Below are the code and all the weights of a small trained network. Each question names an input and a class and asks about switching units off, where a switched-off unit gives its printed mean instead of its output.

import numpy as np


def w(rows, s, z=0):
    codes = np.array(rows[::2]) - 128.0
    scale = np.full(codes.shape[1], s)
    scale[-1] = z or s
    return codes * scale


def f(y):
    return y / 2 * (1 + np.tanh(0.7978845608 * (y + 0.044715 * y**3)))


def log_softmax(a):
    a = a - a.max(-1, keepdims=True)
    return a - np.log(np.exp(a).sum(-1, keepdims=True))


def net(x, mask):
    res = np.array(x, float).reshape(1, 8) / 4 @ E
    y = f(res @ A[0][:, :-1].T + A[0][:, -1])
    res = res + np.where(mask, y, B[0][:, -1]) @ B[0][:, :-1]
    return log_softmax(res[-1] @ U[:, :-1].T + U[:, -1])


A, B = {}, {}
E = w([
[52,199,134,211],'x0',
[221,211,165,195],'x1',
[88,99,254,102],'x2',
[130,127,127,129],'x3',
[129,130,128,129],'x4',
[125,184,126,36],'x5',
[129,130,128,127],'x6',
[126,129,128,127],'x7',
],0.0085)
A[0] = w([
[180,163,56,125,145],'N1',
[181,159,151,146,67],'N2',
[56,108,114,95,82],'N3',
[181,109,166,48,119],'N4',
[170,169,161,150,106],'N5',
[44,232,161,148,85],'N6',
[121,120,150,148,76],'N7',
[175,115,136,92,60],'N8',
[98,162,99,133,16],'N9',
[135,81,190,155,163],'N10',
[88,119,109,109,57],'N11',
[143,149,78,121,67],'N12',
[104,216,140,33,105],'N13',
[160,148,126,127,17],'N14',
[192,175,178,122,114],'N15',
[91,138,150,123,59],'N16',
[226,91,139,103,117],'N17',
[124,143,140,137,3],'N18',
[121,155,248,86,62],'N19',
],0.014,0.0056)
B[0] = w([
[24,153,119,112,251],'N1',
[137,72,128,72,175],'N2',
[186,58,137,84,200],'N3',
[186,157,116,173,224],'N4',
[139,64,146,97,194],'N5',
[252,176,100,173,254],'N6',
[123,158,142,125,131],'N7',
[178,146,67,133,156],'N8',
[145,182,89,102,129],'N9',
[49,168,147,128,208],'N10',
[162,120,128,80,144],'N11',
[88,162,119,88,160],'N12',
[70,106,220,180,226],'N13',
[143,114,61,92,124],'N14',
[130,38,151,99,206],'N15',
[122,113,78,134,138],'N16',
[198,186,130,173,222],'N17',
[189,132,63,80,111],'N18',
[27,168,37,83,223],'N19',
],0.023,0.007)
U = w([
[24,241,82,92,134],'0',
[236,225,139,222,57],'1',
[164,29,197,51,58],'2',
[69,154,250,255,253],'3',
],0.0063,0.0061)

Each question gives the input, the list of numbers given to net, and the class t.
The units are the neurons (one row each of A and B). Each row of codes is followed by its name. A weight is (code - 128) times the scale printed after its matrix; where a second scale follows, it is the last column's (A, B and U).
mask holds one flag per neuron, in row order. A switched-off neuron (its flag False) gives its mean, the last column of its row in B, instead of its output. The means were averaged over made-up inputs and are rounded, as every weight is.
A unit's drop is (log p(t) with every unit on - log p(t) with that unit switched off) / (log p(t) with every unit on - log p(t) with every unit switched off).
The circuit of an input: a set's keep is (log p(t) with only the set's units on - log p(t) with every unit switched off) / (log p(t) with every unit on - log p(t) with every unit switched off). Starting from the 12 units with the biggest drops (on a tie, the unit counted first), units are removed one at a time, each time the one whose removal leaves the highest keep (on an exact tie, the one counted first), for as long as the keep stays at least 0.8.
units of the circuit, in order: the units of the circuit, biggest drop first
unit that matters most: the unit with the biggest drop
k most important neurons: the k neurons with the biggest drops, biggest first
drop of u: that unit's drop, to one decimal
input [6,6,-6,7,-7,7,8,-1], class 3: 3 most important neurons : N13, N19, N1
input [-6,8,0,4,-8,-1,3,0], class 2: units of the circuit, in order : N15
input [-7,3,7,-8,1,-5,6,-4], class 0: 2 most important neurons : N19, N10
input [-7,-7,7,-8,4,3,5,-5], class 0: 2 most important neurons : N19, N6
input [-1,3,2,1,-7,0,2,-7], class 2: 4 most important neurons : N13, N1, N15, N6
input [-5,-4,4,4,-5,-1,-6,2], class 1: 3 most important neurons : N4, N1, N13
input [-6,-3,6,-3,1,7,-7,-8], class 3: 2 most important neurons : N13, N4
input [-4,4,0,-5,4,8,-2,3], class 3: 2 most important neurons : N13, N6
input [3,-4,1,4,1,2,5,4], class 2: 2 most important neurons : N3, N17
input [6,8,0,-6,-7,2,8,-3], class 2: 3 most important neurons : N15, N5, N2
input [0,-7,-6,-2,4,5,0,8], class 2: 2 most important neurons : N3, N19
input [1,-3,0,5,-8,4,-6,-4], class 3: 2 most important neurons : N13, N15
input [3,-2,-8,3,-1,-7,3,-6], class 0: 2 most important neurons : N13, N1
input [-8,-7,6,-4,4,-2,8,1], class 1: unit that matters most : N4
input [3,2,-4,0,-3,5,5,-5], class 3: 2 most important neurons : N19, N13
input [0,-6,2,-5,5,7,6,7], class 3: 2 most important neurons : N13, N15
input [-1,3,-7,-6,-4,-7,6,0], class 0: 2 most important neurons : N1, N13
input [3,5,-2,-4,-1,-5,-3,3], class 2: drop of N3 : -0.1
input [3,7,4,-5,-4,2,2,-6], class 2: drop of N3 : 0.0
input [1,2,3,6,-6,-2,7,2], class 0: units of the circuit, in order : N13
input [0,1,8,-6,0,-8,0,1], class 0: drop of N19 : 0.3
input [8,3,5,-4,7,-6,-5,3], class 1: drop of N6 : 1.8
